Each row is followed by its group and then its class within the group.
[ 0.02  0.23 -0.25 -1.68  0.37 -2.08  0.88 -0.57  0.26 -0.57  0.00 -0.29
 -1.46  0.12 -0.78  0.04] -> Z > (31)
[ 2.92 -0.27  0.01  1.14  1.84 -0.69  0.05 -1.65 -1.60  1.54  0.52 -1.78
 -1.95  0.63 -2.04 -0.06] -> X > (17)
[-4.66  0.86  1.41  0.81 -0.28  5.30 -1.72  0.61 -0.54  6.21  0.10 -2.49
  0.31 -2.52  0.19  1.19] -> W > (25)
[ 0.11 -0.26 -1.04 -0.46  0.66 -1.47 -2.19  1.02  1.07 -0.77 -0.36  1.10
 -0.28  1.87  1.35  0.30] -> X > (24)
[-3.41 -0.73  0.86 -3.61 -2.28  0.11 -1.63  4.62  5.55  0.36  0.05 -0.18
  1.72  1.54 -0.76  1.61] -> Z > (15)
[ 2.20 -0.18 -1.41  0.28  2.64 -0.40  0.56  0.98 -0.34  0.38  2.11  1.10
 -2.00  1.19 -1.06  0.43] -> X > (17)
[ 0.55 -0.54 -0.98 -2.09  2.04 -3.74 -0.41  0.05 -1.88  0.34  0.91 -1.77
 -0.72 -2.52 -0.02  0.24] -> W > (25)
[ 1.14 -0.05 -0.33 -0.45  5.57 -0.17 -0.76  0.96 -1.31  0.57  0.41 -0.34
 -1.56  1.65 -1.67 -0.20] -> X > (17)
[ 2.09  1.02 -0.53 -1.72  1.31 -3.59  0.94 -0.14 -0.53 -1.09  1.61 -0.88
 -1.46 -0.31 -1.24  0.49] -> Z > (31)
[-0.31 -0.42 -0.04  0.82 -0.44  0.51 -0.70  1.32  0.50  2.90  0.24 -2.42
 -1.25 -0.77  0.38  1.93] -> W > (29)
[ 0.10 -0.32  0.16  1.21  1.28  0.64  0.11  0.16  0.12  2.90 -0.26  0.02
 -1.74  0.47 -1.07  0.09] -> X > (17)
[ 1.87  0.58 -1.29  1.50  1.70  0.22  0.58 -1.46 -3.63  1.17 -1.09 -0.94
 -3.43 -0.51 -0.17  0.05] -> X > (17)
[-2.24  0.86  0.46 -0.73 -0.58 -1.89 -0.41  1.25  2.01  0.14  0.17 -0.31
 -0.46  2.48 -1.86  1.67] -> Z > (15)
[ 0.20 -0.87 -1.17  1.38  2.99  0.65 -0.34 -1.38 -3.47  1.85 -0.18 -0.74
 -2.87  0.12 -1.14  0.68] -> X > (24)
[ 2.27 -0.04 -1.49 -0.04  0.20 -0.19  1.02 -2.70 -1.45 -1.17 -0.96  1.34
 -1.55  0.36  0.64 -0.94] -> X > (17)
[ 1.84 -0.24  0.50  0.66  2.87 -0.18  0.80 -2.28 -3.71  2.31 -0.02 -2.52
 -2.32 -2.40  0.83 -0.55] -> W > (29)
[ 0.16 -0.65  0.06 -0.22  2.05 -2.31  0.62 -1.00 -1.06 -0.39 -0.01 -0.54
 -3.01 -0.29 -1.23  0.34] -> X > (24)
[-3.33  1.70  0.50 -0.68 -1.44 -1.61 -0.27  0.48  1.67  3.27  0.22 -1.22
 -1.27  2.10 -1.35  1.45] -> Z > (15)
[ 0.03  0.25  0.38 -2.42  0.10  1.22 -0.26  1.27 -0.55  0.05  0.71 -2.13
  0.49 -0.32 -0.19 -0.83] -> W > (29)
[ 2.07 -1.08 -0.14 -1.12 -0.55 -1.71  0.09  1.79  1.21 -2.95  1.13  0.80
  1.16  0.39  1.61 -0.11] -> W > (29)
[ 1.63 -1.00 -1.13 -1.42  2.39 -3.21  0.88  1.04 -2.33 -1.30  1.41 -0.27
 -2.76  0.87 -1.05 -3.06] -> X > (24)
[-2.45  1.51  1.41 -1.47 -1.31 -0.49  0.48  4.02  3.29 -0.19  0.37  0.41
 -0.67  0.86 -0.81  1.14] -> Z > (15)
[-0.77  1.27  0.35  0.82  1.32  0.01  0.21  1.42 -1.44  1.50  0.34 -0.13
 -0.14  1.83 -1.53  0.31] -> X > (17)
[-0.93  0.16 -0.74 -1.78 -0.61 -3.87  0.22  1.64  1.17 -2.64  0.31  0.21
  2.33  1.69  0.07 -0.23] -> Z > (15)
[-0.61  1.24 -0.89  0.54 -0.51  1.89 -0.42  1.39  0.21  2.70 -0.88 -1.90
 -0.93  0.73 -1.89  0.69] -> X > (17)
[ 1.75 -0.32 -0.90  0.03  0.84  0.38  0.47  0.97 -0.65 -1.49 -0.11  0.04
 -0.56  1.11  0.08 -0.46] -> X > (17)
[ 1.38  0.85  0.19 -2.26  1.11 -1.77 -0.64 -0.07  0.15 -0.34 -0.05 -0.30
 -0.61  0.28 -0.10 -0.35] -> Z > (15)
[ 0.13 -0.74 -0.15 -1.30  0.54  1.65  0.11  2.13  1.34 -1.73  0.57 -1.50
 -0.18 -0.66  1.22 -0.24] -> W > (25)
[ 1.30 -0.07 -0.78 -0.48  0.97 -1.87  0.08  1.92  1.55 -0.83  0.84  1.82
 -0.32 -0.19  0.04  0.53] -> X > (24)
[-1.01  0.40 -0.50 -0.80 -1.87  1.68 -0.60  1.79 -0.18  0.26  2.44 -1.66
  1.45 -0.23  0.19 -0.04] -> W > (25)
[ 1.42 -1.63 -0.75 -1.05  0.02  0.05 -0.44  0.90 -0.78  1.51 -1.10 -1.37
 -2.09  1.11  1.31 -0.78] -> W > (29)
[-0.10 -0.26 -1.34  0.24  2.55 -0.42  0.45  0.32 -1.95 -0.22 -0.53 -0.94
 -1.71  0.30 -1.65  0.02] -> X > (17)
[ 1.08  0.54  0.23 -2.14 -0.83 -0.51 -0.13  2.12  0.92  0.07  1.23 -0.92
  0.04  1.24  0.83 -1.50] -> W > (29)
[ 0.85  1.04  0.27 -0.98  2.11 -1.86 -0.36  1.85 -0.80 -0.95  0.02 -1.09
 -2.17  2.41 -1.54 -1.26] -> Z > (15)
[ 2.69  0.87  0.07 -1.94  1.24 -2.84  0.48  0.08  0.90 -1.49  0.65 -2.60
 -2.52  1.54 -0.49 -0.59] -> Z > (31)
[-4.37  1.55  2.19 -1.39 -1.87  2.40 -1.71  4.48 -0.21  2.26  0.19 -0.55
  1.98 -1.20  2.73  1.28] -> W > (25)
[ 1.06  0.41 -0.93 -0.27  2.15 -1.79  0.71  1.28  0.53 -1.34  0.07  1.33
  0.06  2.13 -0.37  0.38] -> X > (17)
[ 0.56  0.92  0.01  0.03 -1.12 -2.69 -0.46 -0.20 -2.06  0.08 -0.16 -0.30
 -0.30 -0.13  0.57 -0.34] -> Z > (31)
[-0.31  0.58 -0.16 -3.21  0.04 -1.37 -0.71  2.85  0.50 -2.13  0.42 -0.85
  1.98 -0.14  1.63  0.78] -> W > (25)
[ 2.20  0.83  0.38 -0.86  0.21 -1.22 -0.87  2.64  4.72  6.72  1.80  0.24
  0.49  0.55  0.05  1.03] -> Z > (31)
[-0.09  0.94 -0.14 -3.11 -1.56 -2.04 -0.62  1.56  0.59 -2.41  0.86 -1.67
  0.62  0.06  1.56 -0.73] -> W > (29)
[-0.61 -0.20 -0.99  0.88  2.72 -1.18 -0.50 -1.21 -0.59  1.75  0.33 -0.06
 -3.23  0.44 -1.36  1.10] -> X > (24)
[ 0.65 -0.80  0.96 -0.70 -0.53 -1.44 -0.80  3.07 -0.06  2.59  0.07 -0.78
 -0.43  0.31  0.92  0.41] -> W > (29)
[ 2.18 -0.25 -1.51 -0.13  1.09 -0.40  0.13  0.46  0.37  0.13  0.36 -1.99
 -3.00  0.93 -2.14  0.98] -> X > (17)
[ 3.44  1.20 -1.28 -1.32  0.24 -4.49  0.78 -0.02  1.15 -4.27  1.56  1.38
 -0.39  1.84 -0.30 -0.78] -> Z > (31)
[ 2.07  0.21 -0.13 -2.30  2.08 -2.97  0.41  0.27 -0.81 -3.54  0.79  0.43
 -0.16  1.07 -0.66 -0.55] -> Z > (15)
[-3.37  1.31  0.55 -1.22 -1.88 -1.38 -0.45 -0.24  0.31  1.67  0.00  0.63
  0.11  1.04  0.00  0.74] -> Z > (31)
[ 2.05 -0.17  0.45  0.56  0.94  0.56  1.15 -3.81 -3.21  1.68  0.08 -3.49
 -1.76 -4.47  0.59 -1.75] -> W > (25)
[ 2.12 -1.14 -0.70 -1.82  2.03 -1.30  0.13 -1.42 -0.59 -1.14  0.74 -1.32
  0.04 -0.90  1.62 -1.19] -> W > (25)
[ 0.27 -0.15 -0.97 -0.07 -0.36  0.16 -0.52  1.32  0.56  2.28 -0.04 -0.45
 -1.15  1.20  0.81 -0.90] -> W > (29)
[ 1.30  0.66 -0.48 -0.62 -0.01 -2.85  0.51 -0.62 -1.38 -1.72 -0.07 -1.00
 -2.12  1.25 -1.77 -0.69] -> Z > (15)
[-0.28 -0.24  1.54 -0.42  1.84  2.94 -1.63  1.68  0.39  3.52  0.14 -0.99
 -1.64  0.00  0.75  0.03] -> W > (29)
[-0.22 -1.01 -1.57  1.07  0.34  0.27  0.20  0.03 -0.71 -1.18  0.28  0.43
 -1.26 -0.26 -0.61 -0.61] -> X > (24)
[ 2.08 -0.74 -0.98  0.85  3.34 -2.93 -0.18 -1.47 -5.84  1.42  0.15 -1.56
 -3.85  0.35 -1.36  0.11] -> X > (24)
[ 0.55 -0.69 -1.11  0.39  2.56 -2.26 -0.76 -0.62 -3.83  1.12  1.27 -0.21
 -2.20  0.99 -1.57 -0.10] -> X > (24)

Each row is followed by its group and then its class within the group.
[-1.23  0.03  0.08 -1.00 -0.30 -1.88  0.87  1.41  0.08  0.54  0.13 -0.98
 -0.24  0.03  0.91  0.63] -> F > <67>
[-2.28  1.45  1.54 -0.97  5.06 -3.13  0.58 -0.12  3.04  0.00  0.24  0.32
 -0.45 -0.71  1.13  0.54] -> F > <75>
[-1.14  0.63  0.69  0.52  3.37 -2.64  0.22 -1.29  3.76  0.48  0.11  0.57
  0.91 -0.11  1.49  0.14] -> F > <75>
[-1.15 -0.76  0.84  1.51  2.70 -1.37  0.60 -0.62  2.55  0.37  0.41 -0.17
  0.54 -0.12  2.00  0.37] -> F > <75>
[-3.22  2.57  0.26 -0.83  1.77 -2.60  0.60 -0.55  1.72 -0.14 -1.24 -0.25
 -1.83 -0.23 -0.96  0.88] -> K > <76>
[-3.40  2.41 -0.35 -0.45 -0.45 -1.84  0.61  0.38 -0.14 -0.16  0.49 -0.91
 -0.21  0.04 -0.35  0.83] -> K > <68>
[-2.84 -0.21  1.22  0.31  4.88 -3.13  0.71  0.79  3.05 -0.09  0.10 -0.28
  0.06  0.43  3.03  0.26] -> F > <75>
